Below are the code and all the weights of a small trained network. Each question names an input and a target symbol and asks about switching units off, where a switched-off unit gives its printed mean instead of its output.

import numpy as np


def w(rows, s, z=0):
    codes = np.array(rows[::2]) - 128.0
    scale = np.full(codes.shape[1], s)
    scale[-1] = z or s
    return codes * scale


def f(y):
    return np.maximum(y, 0)


def softmax(a):
    e = np.exp(a - a.max(-1, keepdims=True))
    return e / e.sum(-1, keepdims=True)


def log_softmax(a):
    a = a - a.max(-1, keepdims=True)
    return a - np.log(np.exp(a).sum(-1, keepdims=True))


def net(x, mask):
    ids = ['ελμπσψω'.index(c) for c in x.split()]
    T = len(ids)
    res = E[ids] + P[:T]
    u = 0
    for l in range(2):
        q, k, v = (res @ M[l].T for M in (Q, K, V))
        z = softmax(np.where(np.tri(T) > 0, q @ k.T / 3**0.5, -1e9)) @ v
        res = res + np.where(mask[u], z, O[l][:, -1]) @ O[l][:, :-1]
        u += 1
        y = f(res @ A[l][:, :-1].T + A[l][:, -1])
        res = res + np.where(mask[u : u + 12], y, B[l][:, -1]) @ B[l][:, :-1]
        u += 12
    return log_softmax(res[-1] @ U[:, :-1].T + U[:, -1])


Q, K, V, O, A, B = {}, {}, {}, {}, {}, {}
E = w([
[166,62,168,176],'ε',
[104,155,174,161],'λ',
[206,167,112,68],'μ',
[67,113,4,140],'π',
[98,166,195,74],'σ',
[162,79,162,9],'ψ',
[168,143,134,177],'ω',
],0.016)
P = w([
[95,217,45,98],'0',
[162,177,107,106],'1',
[157,146,150,142],'2',
[154,108,176,165],'3',
[160,75,193,162],'4',
[170,43,196,158],'5',
[161,21,206,170],'6',
[157,4,215,185],'7',
],0.0029)
Q[0] = w([
[174,32,255,91],'0.h0',
[228,106,244,112],'0.h0',
[133,198,32,135],'0.h0',
],0.0076)
K[0] = w([
[49,74,24,136],'0.h0',
[32,2,67,120],'0.h0',
[141,154,173,148],'0.h0',
],0.0084)
V[0] = w([
[107,254,70,136],'0.h0',
[49,97,18,112],'0.h0',
[166,90,131,97],'0.h0',
],0.0063)
O[0] = w([
[31,122,81,120,9],'0.h0',
[75,2,139,105,105],'0.h0',
[152,139,169,151,219],'0.h0',
],0.0075,0.0011)
A[0] = w([
[165,227,142,139,116],'0.n0',
[39,126,178,106,145],'0.n1',
[85,248,175,206,122],'0.n2',
[142,151,153,153,38],'0.n3',
[90,99,103,94,45],'0.n4',
[155,178,91,189,49],'0.n5',
[168,171,35,132,148],'0.n6',
[161,137,193,152,23],'0.n7',
[63,110,147,96,75],'0.n8',
[124,236,254,126,3],'0.n9',
[58,71,177,159,59],'0.n10',
[231,136,228,116,50],'0.n11',
],0.0072,0.004)
B[0] = w([
[153,233,144,117,195],'0.n0',
[83,182,137,138,171],'0.n1',
[104,199,209,69,183],'0.n2',
[150,122,97,99,133],'0.n3',
[132,189,140,133,143],'0.n4',
[76,134,94,104,145],'0.n5',
[145,206,55,149,183],'0.n6',
[187,53,63,94,159],'0.n7',
[123,190,121,115,150],'0.n8',
[214,157,84,19,176],'0.n9',
[69,150,54,137,166],'0.n10',
[253,129,159,87,254],'0.n11',
],0.0064,0.0052)
Q[1] = w([
[210,191,118,2],'1.h0',
[104,103,115,95],'1.h0',
[120,109,168,128],'1.h0',
],0.014)
K[1] = w([
[233,28,248,107],'1.h0',
[128,149,105,77],'1.h0',
[83,84,129,118],'1.h0',
],0.013)
V[1] = w([
[112,100,20,245],'1.h0',
[80,154,188,236],'1.h0',
[130,2,137,104],'1.h0',
],0.0062)
O[1] = w([
[203,180,143,232,35],'1.h0',
[62,196,244,183,2],'1.h0',
[221,89,188,1,118],'1.h0',
],0.0068,0.0048)
A[1] = w([
[82,175,134,174,97],'1.n0',
[136,179,182,143,175],'1.n1',
[45,127,63,76,2],'1.n2',
[176,110,110,82,60],'1.n3',
[208,181,105,150,77],'1.n4',
[126,140,196,82,51],'1.n5',
[9,148,185,92,84],'1.n6',
[155,131,97,174,37],'1.n7',
[125,210,168,96,78],'1.n8',
[156,150,191,126,75],'1.n9',
[167,151,135,127,60],'1.n10',
[126,18,153,142,89],'1.n11',
],0.011,0.008)
B[1] = w([
[98,151,164,72,177],'1.n0',
[140,136,182,164,192],'1.n1',
[252,141,120,126,165],'1.n2',
[65,176,174,139,254],'1.n3',
[124,72,118,156,217],'1.n4',
[140,127,54,182,182],'1.n5',
[95,36,106,123,162],'1.n6',
[129,42,149,99,148],'1.n7',
[148,57,135,155,191],'1.n8',
[116,108,104,168,171],'1.n9',
[93,116,121,154,161],'1.n10',
[116,151,92,195,190],'1.n11',
],0.011,0.0094)
U = w([
[210,86,181,186,150],'ε',
[51,75,174,127,89],'λ',
[157,190,33,159,134],'μ',
[65,103,76,193,122],'π',
[142,15,96,107,2],'σ',
[141,169,169,43,227],'ψ',
[92,254,185,171,140],'ω',
],0.0071,0.0059)

Each question gives the input, a string of symbols that net reads in full, and the target symbol t.
The units are the heads (3 rows each of Q, K, V and O) and the neurons (one row each of A and B). Each row of codes is followed by its name. A weight is (code - 128) times the scale printed after its matrix; where a second scale follows, it is the last column's (O, A, B and U).
mask holds one flag per unit, layer by layer, with each layer's heads first. A switched-off unit (its flag False) gives its mean, the last column of its rows in O or B, instead of its output. The means were averaged over made-up inputs and are rounded, as every weight is.
A unit's drop is (log p(t) with every unit on - log p(t) with that unit switched off) / (log p(t) with every unit on - log p(t) with every unit switched off).
The circuit of an input: a set's keep is (log p(t) with only the set's units on - log p(t) with every unit switched off) / (log p(t) with every unit on - log p(t) with every unit switched off). Starting from the 12 units with the biggest drops (on a tie, the unit counted first), units are removed one at a time, each time the one whose removal leaves the highest keep (on an exact tie, the one counted first), for as long as the keep stays at least 0.8.
units of the circuit, in order: the units of the circuit, biggest drop first
unit that matters most: the unit with the biggest drop
top k neurons: the k neurons with the biggest drops, biggest first
k most important neurons of layer l: the k neurons of layer l with the biggest drops, biggest first
drop of u: that unit's drop, to one decimal
input ω ω σ λ π σ μ σ, target λ: units of the circuit, in order : 0.h0, 1.n6
input ε σ π, target μ: top 2 neurons : 1.n2, 0.n6
input ω π ε μ ω ε ε λ, target ω: top neuron : 0.n11
input ψ μ μ ε ψ π μ σ, target λ: top 2 neurons : 0.n11, 1.n6
input σ σ ω ω μ σ, target σ: top 2 neurons : 1.n6, 0.n6
input ω μ ω μ λ ε μ, target ε: top 2 neurons : 1.n4, 1.n8
input π μ μ ω ε, target π: top 2 neurons : 1.n11, 0.n10
input λ ω ω ω ω σ, target σ: 3 most important neurons of layer 0 : 0.n9, 0.n6, 0.n2
input ε ε ψ ψ π ε ψ, target σ: top 2 neurons : 1.n6, 1.n2
input μ μ λ, target λ: 3 most important neurons of layer 1 : 1.n6, 1.n0, 1.n8
input ω μ ε μ σ, target ε: 2 most important neurons of layer 1 : 1.n8, 1.n1
input σ μ μ σ ω σ σ π, target μ: 2 most important neurons of layer 1 : 1.n2, 1.n3
input μ ε λ, target ε: 3 most important neurons of layer 0 : 0.n2, 0.n9, 0.n0
input ω λ ε ω ε λ ε μ, target ε: unit that matters most : 1.n4
input ω ε π λ μ ω σ ψ, target σ: 2 most important neurons of layer 0 : 0.n11, 0.n1
input ω μ ε ω λ, target ε: drop of 0.h0 : 0.2
input σ ε ω μ π μ ε λ, target ω: drop of 1.n1 : 0.1
input ω λ λ μ μ ω λ, target λ: drop of 1.n4 : -0.1
input σ λ ω ψ λ, target ψ: drop of 0.h0 : 0.1
input μ λ μ μ ψ ψ μ, target ψ: top neuron : 1.n3
